Here is a tiny trained network, its code and every weight. The questions are about switching its units off for an input and a target symbol, where a switched-off unit gives its printed mean instead of its output.

import numpy as np


def w(rows, s, z=0):
    codes = np.array(rows[::2]) - 128.0
    scale = np.full(codes.shape[1], s)
    scale[-1] = z or s
    return codes * scale


def f(y):
    return np.maximum(y, 0)


def softmax(a):
    e = np.exp(a - a.max(-1, keepdims=True))
    return e / e.sum(-1, keepdims=True)


def log_softmax(a):
    a = a - a.max(-1, keepdims=True)
    return a - np.log(np.exp(a).sum(-1, keepdims=True))


def net(x, mask):
    ids = ['ΞΠΨαβγεζηλμσφ'.index(c) for c in x.split()]
    T = len(ids)
    res = E[ids] + P[:T]
    r = res
    for j in range(3):
        rows = slice(4 * j, 4 * j + 4)
        q, k, v = (r @ M[0][rows].T for M in (Q, K, V))
        z = softmax(np.where(np.tri(T) > 0, q @ k.T / 4**0.5, -1e9)) @ v
        o = O[0][rows]
        res = res + np.where(mask[j], z, o[:, -1]) @ o[:, :-1]
    y = f(res @ A[0][:, :-1].T + A[0][:, -1])
    res = res + np.where(mask[3:15], y, B[0][:, -1]) @ B[0][:, :-1]
    return log_softmax(res[-1] @ U[:, :-1].T + U[:, -1])


Q, K, V, O, A, B = {}, {}, {}, {}, {}, {}
E = w([
[111,132,126,110,151,164,119,108,166,119,102],'Ξ',
[251,105,93,129,90,157,159,135,159,93,142],'Π',
[95,103,149,120,114,124,119,124,92,204,186],'Ψ',
[135,22,99,126,90,172,163,78,159,116,119],'α',
[94,164,159,101,171,39,131,124,157,151,153],'β',
[117,175,165,135,152,190,40,106,95,166,189],'γ',
[139,105,116,115,93,169,82,90,140,213,144],'ε',
[38,112,146,119,188,64,194,144,94,67,115],'ζ',
[88,89,107,133,124,186,144,92,44,147,99],'η',
[85,60,109,102,124,77,171,132,142,152,82],'λ',
[148,217,92,123,120,80,141,129,72,203,138],'μ',
[110,59,194,119,162,168,103,132,154,82,155],'σ',
[116,112,44,121,83,136,185,99,102,186,89],'φ',
],0.018)
P = w([
[99,200,236,99,89,142,162,105,165,122,116],'0',
[166,114,42,68,145,70,54,87,60,22,151],'1',
[153,107,76,119,190,166,219,231,149,233,105],'2',
[171,109,38,77,151,74,43,85,47,38,167],'3',
[145,117,127,239,175,66,186,163,171,181,125],'4',
[51,195,206,135,4,166,90,191,108,64,89],'5',
[177,153,217,187,160,108,178,50,117,150,96],'6',
[84,122,155,63,42,18,139,228,26,59,244],'7',
[171,66,169,199,146,44,178,128,124,205,111],'8',
[196,106,7,2,213,50,39,140,73,53,160],'9',
],0.013)
Q[0] = w([
[100,117,168,208,114,173,121,137,191,97,57],'h0',
[135,105,114,70,179,112,117,106,127,80,200],'h0',
[139,129,147,110,96,156,134,137,136,170,209],'h0',
[175,67,46,124,224,134,80,71,114,156,75],'h0',
[90,154,169,158,104,143,148,137,147,182,118],'h1',
[118,135,96,100,74,76,120,82,75,88,197],'h1',
[84,81,103,154,107,156,145,104,85,123,91],'h1',
[113,161,191,154,7,133,161,175,150,101,101],'h1',
[97,152,168,163,28,158,134,171,121,128,87],'h2',
[102,143,182,171,129,160,128,135,191,174,53],'h2',
[147,179,192,141,82,111,168,193,137,113,130],'h2',
[139,156,126,97,85,119,153,150,139,157,199],'h2',
],0.012)
K[0] = w([
[128,112,129,40,143,162,121,172,129,112,126],'h0',
[113,126,177,194,155,110,134,93,154,109,143],'h0',
[145,106,124,175,118,124,94,143,119,154,170],'h0',
[154,132,171,108,94,131,121,67,108,118,79],'h0',
[89,129,97,64,147,142,112,173,96,161,149],'h1',
[130,125,134,255,155,95,128,109,132,154,129],'h1',
[98,71,125,136,127,148,151,102,106,144,110],'h1',
[128,91,64,116,140,149,139,230,144,138,177],'h1',
[112,107,89,134,133,149,125,196,96,161,122],'h2',
[131,133,101,37,113,143,121,163,132,130,132],'h2',
[121,138,90,134,185,125,114,225,157,122,174],'h2',
[139,137,94,184,113,113,108,133,158,135,143],'h2',
],0.017)
V[0] = w([
[162,102,115,180,149,176,66,41,151,136,128],'h0',
[151,139,20,117,61,124,153,45,197,184,100],'h0',
[137,136,137,88,152,119,119,94,217,198,65],'h0',
[99,136,74,119,189,152,55,118,200,109,71],'h0',
[174,191,84,175,145,237,169,166,86,55,135],'h1',
[167,237,82,165,152,120,95,255,93,182,132],'h1',
[229,175,96,105,60,93,177,130,162,115,176],'h1',
[61,243,83,144,132,107,171,66,83,114,153],'h1',
[144,185,154,126,142,184,87,142,144,159,183],'h2',
[153,198,141,98,187,136,125,58,150,66,57],'h2',
[90,85,121,105,37,207,87,68,57,174,87],'h2',
[47,81,61,131,116,167,220,112,90,106,111],'h2',
],0.0088)
O[0] = w([
[113,154,143,162,75,88,215,83,80,75,132,94],'h0',
[128,170,207,112,115,251,148,205,61,37,211,237],'h0',
[77,130,147,137,155,158,132,184,60,72,59,184],'h0',
[231,90,219,124,55,72,121,57,46,16,48,2],'h0',
[74,63,150,110,72,33,144,94,67,208,203,106],'h1',
[153,2,70,76,170,153,148,74,132,99,101,63],'h1',
[92,8,141,183,188,173,65,141,96,137,165,201],'h1',
[127,79,182,33,103,202,143,167,155,172,83,180],'h1',
[102,133,68,92,107,174,204,122,79,112,116,99],'h2',
[89,49,196,149,6,169,119,140,85,127,93,134],'h2',
[167,105,173,114,171,17,188,165,143,80,243,139],'h2',
[167,113,123,96,101,49,107,190,137,187,162,178],'h2',
],0.0083,0.0049)
A[0] = w([
[141,179,188,67,149,149,147,98,91,120,202,137],'n0',
[196,86,149,104,71,177,116,108,254,147,143,2],'n1',
[153,64,46,82,135,132,103,110,133,67,127,82],'n2',
[135,153,187,134,192,137,154,115,181,224,99,151],'n3',
[143,123,184,155,151,164,127,85,210,176,30,213],'n4',
[77,113,122,12,103,100,52,73,126,67,165,115],'n5',
[5,38,186,101,144,122,161,120,165,105,149,115],'n6',
[156,120,61,152,100,131,241,96,151,128,72,110],'n7',
[123,72,173,154,184,200,198,154,160,209,96,193],'n8',
[126,115,184,97,69,101,199,134,172,178,155,130],'n9',
[103,137,217,221,90,114,145,180,136,108,155,51],'n10',
[129,148,23,129,168,104,100,62,80,45,144,79],'n11',
],0.0079,0.0053)
B[0] = w([
[94,100,110,146,132,101,169,173,158,105,67,197],'n0',
[64,182,167,145,97,208,131,167,134,117,109,158],'n1',
[110,163,153,104,146,165,114,82,78,159,150,170],'n2',
[119,141,126,129,70,122,142,164,90,91,179,197],'n3',
[117,64,114,154,160,148,190,127,70,165,128,190],'n4',
[197,56,125,104,103,72,135,69,124,158,115,172],'n5',
[121,190,167,156,103,183,82,157,145,125,168,210],'n6',
[15,145,254,124,156,129,110,158,104,152,121,156],'n7',
[199,193,118,132,107,39,161,73,137,101,114,248],'n8',
[146,146,76,167,190,150,107,102,95,100,103,191],'n9',
[158,155,71,89,115,173,168,92,108,200,123,197],'n10',
[93,87,83,101,93,105,150,92,232,111,125,168],'n11',
],0.0098,0.015)
U = w([
[157,147,106,118,27,117,101,142,27,65,102,45],'Ξ',
[94,115,62,169,136,159,97,146,53,125,183,123],'Π',
[127,144,66,120,195,176,161,135,185,189,154,48],'Ψ',
[119,254,188,196,122,156,184,159,61,134,165,167],'α',
[136,140,67,149,193,170,122,141,63,133,89,82],'β',
[115,124,139,78,109,133,186,123,110,168,151,43],'γ',
[121,121,76,140,107,161,175,153,120,65,134,49],'ε',
[153,108,91,116,91,154,127,176,152,220,107,97],'ζ',
[232,56,76,174,164,89,218,108,93,168,141,253],'η',
[142,207,124,164,168,148,41,167,100,90,97,202],'λ',
[177,182,119,66,155,164,100,104,75,151,152,87],'μ',
[125,190,90,157,58,116,100,99,152,121,99,101],'σ',
[139,84,155,93,165,162,160,226,85,152,164,96],'φ',
],0.0059,0.0045)

Each question gives the input, a string of symbols that net reads in full, and the target symbol t.
The units are the heads (4 rows each of Q, K, V and O) and the neurons (one row each of A and B). Each row of codes is followed by its name. A weight is (code - 128) times the scale printed after its matrix; where a second scale follows, it is the last column's (O, A, B and U).
mask holds one flag per unit, heads first, then neurons. A switched-off unit (its flag False) gives its mean, the last column of its rows in O or B, instead of its output. The means were averaged over made-up inputs and are rounded, as every weight is.
A unit's drop is (log p(t) with every unit on - log p(t) with that unit switched off) / (log p(t) with every unit on - log p(t) with every unit switched off).
The circuit of an input: a set's keep is (log p(t) with only the set's units on - log p(t) with every unit switched off) / (log p(t) with every unit on - log p(t) with every unit switched off). Starting from the 12 units with the biggest drops (on a tie, the unit counted first), units are removed one at a time, each time the one whose removal leaves the highest keep (on an exact tie, the one counted first), for as long as the keep stays at least 0.8.
circuit, biggest first: the units of the circuit, biggest drop first
k most important neurons: the k neurons with the biggest drops, biggest first
which heads matter: for each layer, one digit per head in row order, 1 if its drop is at least 0.15 and else 0, layers parted by /
input μ Π φ φ η λ μ, target η: circuit, biggest first -> h1
input γ Ψ σ ζ η Π β Π η Π, target β: circuit, biggest first -> h2, n4, h1
input μ φ η η σ Π η Π φ ε, target η: circuit, biggest first -> h2, n5
input σ α η λ λ η λ Π, target λ: circuit, biggest first -> h2, h1
input α Ξ η Π Π η ζ α Π Ψ, target ζ: circuit, biggest first -> h0, h2
input Π Π β α ε η η ζ, target ε: circuit, biggest first -> n11, h1, h2
input β η β μ Π Π ε α φ μ, target ε: circuit, biggest first -> n11, h0, h2, n0
input μ Π λ Π μ α μ μ η ζ, target μ: circuit, biggest first -> h1, n2, n6, n5
input φ φ σ ζ, target φ: circuit, biggest first -> h2, n8, h1
input Ψ η Π γ μ μ ζ η σ, target α: circuit, biggest first -> n6, n5
input Π σ Π φ, target Π: which heads matter -> 010
input β ζ Ξ, target α: 2 most important neurons -> n1, n8
input Π γ β μ η λ μ Π, target η: which heads matter -> 001
input μ Ξ Π Ξ Π ε ε φ α β, target ε: circuit, biggest first -> h0, n11, h2, n0
input Π β β Π, target Π: circuit, biggest first -> h1, n8
input ε β η φ Ξ λ Ψ Π, target Ξ: which heads matter -> 101
input ζ μ Ψ Π Ψ Π Ξ φ, target Ψ: which heads matter -> 001
input ε λ η, target α: which heads matter -> 000
input α β ε φ λ Π β Ξ Π Ψ, target β: which heads matter -> 111
input η η φ μ λ Π ε Π σ, target α: most important neuron -> n6
input γ Π ζ Ξ γ α, target ζ: most important neuron -> n1
input μ η φ γ, target μ: 3 most important neurons -> n2, n8, n5
input η Π Π β, target η: which heads matter -> 001
